Below are the code and all the weights of a small trained network. Each question names an input and a class and asks about switching units off, where a switched-off unit gives its printed mean instead of its output.

import numpy as np


def w(rows, s, z=0):
    codes = np.array(rows[::2]) - 128.0
    scale = np.full(codes.shape[1], s)
    scale[-1] = z or s
    return codes * scale


def norm(h):
    return h / np.sqrt((h * h).mean(-1, keepdims=True) + 1e-5)


def f(y):
    return np.maximum(y, 0)


def log_softmax(a):
    a = a - a.max(-1, keepdims=True)
    return a - np.log(np.exp(a).sum(-1, keepdims=True))


def net(x, mask):
    res = np.array(x, float).reshape(1, 8) / 4 @ E
    u = 0
    for l in range(2):
        y = f(norm(res) @ A[l][:, :-1].T + A[l][:, -1])
        res = res + np.where(mask[u : u + 5], y, B[l][:, -1]) @ B[l][:, :-1]
        u += 5
    return log_softmax(norm(res)[-1] @ U[:, :-1].T + U[:, -1])


A, B = {}, {}
E = w([
[131,121,118,135,132,148,126,141,135,127,115],'x0',
[216,49,37,180,166,94,136,100,173,63,198],'x1',
[150,127,158,84,200,131,3,179,98,140,169],'x2',
[181,73,118,69,93,118,131,114,120,208,140],'x3',
[132,145,93,195,52,210,83,85,59,157,182],'x4',
[190,150,102,157,162,92,162,143,51,154,79],'x5',
[146,129,122,118,140,176,135,127,137,121,102],'x6',
[127,129,126,140,123,127,135,145,132,129,129],'x7',
],0.0066)
A[0] = w([
[183,154,97,168,169,104,153,128,66,151,102,63],'L0N1',
[165,41,112,88,49,116,114,159,176,231,86,19],'L0N2',
[98,112,124,163,44,109,254,63,159,134,94,56],'L0N3',
[118,142,184,89,122,92,148,153,170,143,62,93],'L0N4',
[75,75,187,110,110,178,147,127,194,114,200,2],'L0N5',
],0.0076,0.0051)
B[0] = w([
[106,179,113,76,50,126,65,122,195,117,75,173],'L0N1',
[178,228,165,80,148,107,239,93,46,1,200,175],'L0N2',
[193,90,184,127,151,170,23,250,132,127,150,255],'L0N3',
[57,91,87,176,112,156,165,120,97,179,144,207],'L0N4',
[116,172,42,58,19,24,58,126,136,71,11,169],'L0N5',
],0.0079,0.006)
A[1] = w([
[232,19,39,211,191,62,150,34,253,77,171,77],'L1N1',
[205,193,112,170,139,63,145,170,82,181,12,3],'L1N2',
[82,153,115,204,33,194,128,86,67,179,165,60],'L1N3',
[56,201,182,245,164,145,126,132,171,30,102,48],'L1N4',
[94,67,137,59,223,29,233,207,196,99,78,9],'L1N5',
],0.0063,0.0035)
B[1] = w([
[56,152,204,103,157,121,197,145,135,183,38,253],'L1N1',
[123,120,125,86,47,78,66,113,228,49,127,165],'L1N2',
[57,75,54,198,207,147,172,111,146,155,103,199],'L1N3',
[254,149,173,77,130,87,215,79,82,97,210,201],'L1N4',
[142,106,23,240,81,235,59,69,68,162,208,212],'L1N5',
],0.0085,0.0067)
U = w([
[48,130,189,119,172,122,196,126,131,202,55,241],'0',
[110,65,16,225,111,200,118,58,100,160,169,1],'1',
[120,169,71,70,10,54,55,74,206,35,75,75],'2',
[241,176,163,71,135,88,227,74,49,74,224,55],'3',
[196,69,200,130,179,136,38,221,134,137,156,169],'4',
],0.012,0.0068)

Each question gives the input, the list of numbers given to net, and the class t.
The units are the neurons (one row each of A and B). Each row of codes is followed by its name. A weight is (code - 128) times the scale printed after its matrix; where a second scale follows, it is the last column's (A, B and U).
mask holds one flag per neuron, layer by layer. A switched-off neuron (its flag False) gives its mean, the last column of its row in B, instead of its output. The means were averaged over made-up inputs and are rounded, as every weight is.
A unit's drop is (log p(t) with every unit on - log p(t) with that unit switched off) / (log p(t) with every unit on - log p(t) with every unit switched off).
The circuit of an input: a set's keep is (log p(t) with only the set's units on - log p(t) with every unit switched off) / (log p(t) with every unit on - log p(t) with every unit switched off). Starting from all 10 units, units are removed one at a time, each time the one whose removal leaves the highest keep (on an exact tie, the one counted first), for as long as the keep stays at least 0.8.
circuit, biggest first: the units of the circuit, biggest drop first
unit that matters most: the unit with the biggest drop
k most important neurons: the k neurons with the biggest drops, biggest first
k most important neurons of layer l: the k neurons of layer l with the biggest drops, biggest first
input [2,1,-6,4,-3,6,2,8], class 2: circuit, biggest first	[L1N2]
input [1,-7,0,-5,-8,3,-8,7], class 1: 2 most important neurons	[L1N5; L1N1]
input [-5,-5,-2,7,-2,-3,-2,8], class 3: 2 most important neurons	[L0N2; L1N1]
input [-3,8,6,-7,0,-6,4,4], class 0: circuit, biggest first	[L1N1; L0N3]
input [6,5,5,-6,5,7,-4,1], class 2: 3 most important neurons of layer 0	[L0N1; L0N3; L0N4]
input [-6,-3,8,4,-7,-8,-1,-1], class 2: circuit, biggest first	[L0N5; L0N3]
input [4,8,4,-3,8,4,-3,-3], class 0: circuit, biggest first	[L1N1; L0N3; L1N5]
input [0,7,-8,-8,-3,-1,-5,4], class 3: 2 most important neurons	[L1N4; L1N3]
input [3,5,0,-1,6,8,3,7], class 2: circuit, biggest first	[L0N1; L1N2]
input [0,-4,-2,-8,6,7,4,7], class 3: 3 most important neurons	[L1N4; L0N5; L0N4]
input [6,-6,6,2,-7,4,-4,0], class 1: circuit, biggest first	[L1N5; L0N3; L1N1]
input [-4,5,2,3,5,6,-7,0], class 2: 4 most important neurons	[L0N1; L0N4; L1N5; L1N2]
input [-8,-1,6,-6,-7,4,6,8], class 1: circuit, biggest first	[L1N5; L0N3]
input [3,-2,-8,-4,-1,-8,-7,3], class 2: most important neuron	[L0N5]
input [8,7,-1,7,-1,5,-6,-4], class 0: 2 most important neurons of layer 1	[L1N1; L1N4]
input [-6,5,-4,-5,2,-6,3,-1], class 2: 3 most important neurons	[L0N5; L0N2; L0N3]
input [2,-3,-6,-6,4,3,-2,6], class 3: 3 most important neurons of layer 1	[L1N4; L1N1; L1N5]
input [-3,2,-8,-7,-3,3,2,5], class 4: 2 most important neurons	[L0N3; L0N2]
input [3,5,8,-8,-5,7,-1,4], class 3: 4 most important neurons	[L0N3; L1N4; L0N5; L1N3]
input [7,-2,1,8,3,-4,7,-4], class 3: unit that matters most	L0N2
input [2,7,-1,7,-2,1,-2,8], class 0: 3 most important neurons	[L1N1; L1N4; L0N3]
input [4,4,8,-3,-3,-8,-6,-8], class 2: 2 most important neurons	[L0N5; L0N3]
input [-4,8,-4,-7,-6,4,-7,5], class 0: 2 most important neurons	[L1N1; L0N2]
input [-3,8,5,5,-8,1,-4,1], class 0: 2 most important neurons	[L1N1; L0N3]
input [-3,6,1,1,-7,8,3,-1], class 2: 2 most important neurons	[L1N2; L0N1]
input [-8,7,-6,-7,-2,3,-3,1], class 0: 2 most important neurons	[L1N1; L0N2]
input [-1,-5,-2,7,-1,5,-2,7], class 3: circuit, biggest first	[L0N2]
input [1,5,-7,0,3,6,-7,6], class 4: 2 most important neurons of layer 0	[L0N3; L0N5]
input [0,0,2,7,-6,8,-5,-7], class 2: 2 most important neurons of layer 1	[L1N2; L1N4]
input [-3,7,-8,3,-8,7,0,5], class 1: 2 most important neurons of layer 0	[L0N3; L0N5]
